Below are the code and all the weights of a small trained network. Each question names an input and a target symbol and asks about switching units off, where a switched-off unit gives its printed mean instead of its output.

import numpy as np


def w(rows, s, z=0):
    codes = np.array(rows[::2]) - 128.0
    scale = np.full(codes.shape[1], s)
    scale[-1] = z or s
    return codes * scale


def norm(h):
    return h / np.sqrt((h * h).mean(-1, keepdims=True) + 1e-5)


def f(y):
    return y / 2 * (1 + np.tanh(0.7978845608 * (y + 0.044715 * y**3)))


def softmax(a):
    e = np.exp(a - a.max(-1, keepdims=True))
    return e / e.sum(-1, keepdims=True)


def log_softmax(a):
    a = a - a.max(-1, keepdims=True)
    return a - np.log(np.exp(a).sum(-1, keepdims=True))


def net(x, mask):
    ids = ['ΓΔΘΣΦαβεηλμξπτψω'.index(c) for c in x.split()]
    T = len(ids)
    res = E[ids] + P[:T]
    r = norm(res)
    for j in range(2):
        rows = slice(4 * j, 4 * j + 4)
        q, k, v = (r @ M[0][rows].T for M in (Q, K, V))
        z = softmax(np.where(np.tri(T) > 0, q @ k.T / 4**0.5, -1e9)) @ v
        o = O[0][rows]
        res = res + np.where(mask[j], z, o[:, -1]) @ o[:, :-1]
    y = f(norm(res) @ A[0][:, :-1].T + A[0][:, -1])
    res = res + np.where(mask[2:14], y, B[0][:, -1]) @ B[0][:, :-1]
    return log_softmax(norm(res)[-1] @ U[:, :-1].T + U[:, -1])


Q, K, V, O, A, B = {}, {}, {}, {}, {}, {}
E = w([
[150,89,92,123,124,148,173],'Γ',
[117,100,130,132,130,129,100],'Δ',
[164,111,88,165,123,158,135],'Θ',
[164,111,170,137,93,140,159],'Σ',
[129,109,138,132,128,122,110],'Φ',
[122,113,130,115,141,126,109],'α',
[113,140,76,114,151,143,132],'β',
[123,102,134,116,127,133,111],'ε',
[16,86,93,132,99,73,151],'η',
[121,102,126,138,142,125,103],'λ',
[120,96,179,190,178,2,177],'μ',
[130,94,125,112,135,120,109],'ξ',
[114,109,133,135,134,131,104],'π',
[140,104,137,120,140,124,112],'τ',
[104,131,172,140,142,148,169],'ψ',
[133,160,116,131,160,142,117],'ω',
],0.0078)
P = w([
[158,253,114,114,65,98,217],'0',
[50,122,121,232,155,157,130],'1',
[60,112,126,218,166,161,110],'2',
[68,111,139,190,156,162,113],'3',
[80,107,146,180,160,166,99],'4',
[84,110,153,165,160,168,98],'5',
[94,110,156,149,156,174,92],'6',
[105,113,160,132,159,170,87],'7',
[111,108,159,120,165,186,83],'8',
[127,109,162,101,164,192,75],'9',
[139,116,166,84,164,196,78],'10',
[133,116,166,68,171,195,82],'11',
[117,117,173,97,159,181,72],'12',
],0.0018)
Q[0] = w([
[58,150,108,114,243,127,98],'H1',
[126,198,77,152,125,95,188],'H1',
[149,78,57,124,109,102,2],'H1',
[127,118,113,93,38,39,22],'H1',
[129,139,60,110,39,72,31],'H2',
[108,139,156,184,131,110,113],'H2',
[128,187,82,171,111,132,225],'H2',
[97,84,112,51,99,93,122],'H2',
],0.0094)
K[0] = w([
[102,174,58,52,189,89,101],'H1',
[2,14,135,197,253,148,51],'H1',
[84,186,94,231,83,37,162],'H1',
[65,162,176,152,80,16,171],'H1',
[83,175,135,246,96,44,131],'H2',
[44,162,126,56,184,111,73],'H2',
[76,7,149,203,202,229,91],'H2',
[114,111,74,181,22,70,225],'H2',
],0.0075)
V[0] = w([
[141,91,127,93,252,69,129],'H1',
[37,59,116,74,86,115,117],'H1',
[45,168,247,107,144,130,158],'H1',
[112,184,55,182,143,79,65],'H1',
[48,167,98,93,176,110,131],'H2',
[97,121,189,36,130,175,73],'H2',
[99,120,176,185,187,187,142],'H2',
[136,131,181,146,115,38,76],'H2',
],0.0044)
O[0] = w([
[124,4,70,178,131,133,116,10],'H1',
[120,161,36,96,62,122,136,46],'H1',
[196,171,100,171,175,199,192,6],'H1',
[138,76,149,5,158,175,70,199],'H1',
[189,130,126,66,126,173,171,122],'H2',
[155,150,156,70,138,56,147,13],'H2',
[188,150,122,120,124,96,64,96],'H2',
[89,107,104,86,214,124,110,134],'H2',
],0.0047,0.0014)
A[0] = w([
[157,142,2,112,102,144,123,117],'N1',
[136,140,137,139,177,94,106,133],'N2',
[143,196,130,80,115,168,132,90],'N3',
[210,126,140,151,104,150,131,200],'N4',
[64,105,141,76,102,116,126,107],'N5',
[109,123,100,129,176,147,190,99],'N6',
[96,130,98,104,173,177,95,171],'N7',
[121,196,94,135,88,106,181,33],'N8',
[130,85,150,178,72,101,101,160],'N9',
[185,79,62,183,54,139,128,1],'N10',
[161,119,137,108,56,146,138,96],'N11',
[89,164,159,168,55,93,151,140],'N12',
],0.0082,0.0045)
B[0] = w([
[50,108,196,222,95,253,114,147],'N1',
[167,107,179,103,117,100,91,154],'N2',
[199,92,105,166,152,104,56,135],'N3',
[129,133,79,121,112,54,162,185],'N4',
[120,136,136,191,39,88,127,183],'N5',
[89,131,108,93,138,73,129,146],'N6',
[164,182,104,128,104,116,165,252],'N7',
[89,114,120,111,181,35,95,130],'N8',
[194,116,133,103,156,75,166,239],'N9',
[213,69,86,112,111,97,2,146],'N10',
[151,174,162,148,160,146,177,121],'N11',
[156,98,74,117,132,157,62,207],'N12',
],0.0055,0.004)
U = w([
[195,37,57,175,73,125,49,107],'Γ',
[112,228,116,83,33,81,99,166],'Δ',
[103,129,254,133,67,95,44,113],'Θ',
[128,179,157,228,211,124,37,67],'Σ',
[50,231,190,101,181,121,144,170],'Φ',
[92,133,54,38,149,127,254,139],'α',
[171,129,192,101,35,149,237,97],'β',
[52,155,25,108,183,59,45,123],'ε',
[150,144,144,194,108,218,143,254],'η',
[71,58,119,3,124,166,80,110],'λ',
[132,53,31,146,225,178,160,132],'μ',
[50,83,47,144,35,66,182,99],'ξ',
[194,225,94,71,191,192,84,149],'π',
[79,44,173,186,219,78,188,149],'τ',
[166,214,49,238,136,86,211,76],'ψ',
[167,71,231,94,182,198,168,88],'ω',
],0.012,0.0052)

Each question gives the input, a string of symbols that net reads in full, and the target symbol t.
The units are the heads (4 rows each of Q, K, V and O) and the neurons (one row each of A and B). Each row of codes is followed by its name. A weight is (code - 128) times the scale printed after its matrix; where a second scale follows, it is the last column's (O, A, B and U).
mask holds one flag per unit, heads first, then neurons. A switched-off unit (its flag False) gives its mean, the last column of its rows in O or B, instead of its output. The means were averaged over made-up inputs and are rounded, as every weight is.
A unit's drop is (log p(t) with every unit on - log p(t) with that unit switched off) / (log p(t) with every unit on - log p(t) with every unit switched off).
The circuit of an input: a set's keep is (log p(t) with only the set's units on - log p(t) with every unit switched off) / (log p(t) with every unit on - log p(t) with every unit switched off). Starting from the 12 units with the biggest drops (on a tie, the unit counted first), units are removed one at a time, each time the one whose removal leaves the highest keep (on an exact tie, the one counted first), for as long as the keep stays at least 0.8.
units of the circuit, in order: the units of the circuit, biggest drop first
most important unit: the unit with the biggest drop
which heads matter: for each layer, one digit per head in row order, 1 if its drop is at least 0.15 and else 0, layers parted by /
drop of u: that unit's drop, to one decimal
input η Γ π α ε α Θ Γ λ η ξ α ε, target η: which heads matter => 10
input α ε μ Δ Φ ε π π Θ π τ, target α: which heads matter => 10
input Θ Θ ω ξ α λ α, target Θ: which heads matter => 10
input ξ ξ α λ Γ ε ω τ, target ξ: units of the circuit, in order => (H2, H1)
input η τ β ω τ Σ Φ, target η: units of the circuit, in order => (H1, N1)
input Θ Σ Γ Σ τ η α ε Φ, target Θ: units of the circuit, in order => (H1)
input Γ ω Γ π τ Γ π β Δ ψ, target β: units of the circuit, in order => (H1, H2, N10)
input Θ Δ β ω Σ μ Γ, target Γ: which heads matter => 01
input α τ ω Φ Θ ε Θ β τ Σ ε μ Γ, target Γ: which heads matter => 00
input α π η η π ψ ε, target α: which heads matter => 10
input ω ε τ λ ξ π τ Φ η π, target ω: which heads matter => 10
input Θ ξ μ λ ξ Θ Γ λ ξ π Δ β, target η: which heads matter => 00
input λ Θ Γ Γ Σ ε η Θ μ μ ψ λ π, target λ: which heads matter => 11
input β π τ ω Θ μ π τ ξ π π π, target β: most important unit => H2
input ε ω η Θ λ β ψ Θ β π, target ε: units of the circuit, in order => (H1, N8, N12)
input ε α ε, target ε: units of the circuit, in order => (H1, N12, N8)
input Σ Σ Θ ψ α π, target Σ: units of the circuit, in order => (H1, N12, N7)
input π Γ β λ Σ ψ, target β: units of the circuit, in order => (H2, N10)
input μ τ π π Θ π π τ ξ τ Θ π Δ, target μ: units of the circuit, in order => (H1, H2)
input Δ π ε π λ Δ, target Δ: units of the circuit, in order => (H1)
input ξ λ Θ Γ ω β π, target ξ: units of the circuit, in order => (H2, H1)
input τ μ Θ β λ ψ π τ π ε ψ τ, target τ: units of the circuit, in order => (H1, H2)
input Θ ε ψ Δ Γ μ η ξ, target Θ: drop of H1 => 1.4
input λ Δ ε Γ λ, target λ: drop of N1 => 0.0
input Θ π ε π α Θ π π Δ Δ, target Θ: drop of H1 => 2.3
input π π ψ α Θ Γ ω ψ τ τ, target π: drop of H1 => 0.5
input Θ τ λ μ π Σ, target ψ: most important unit => H1
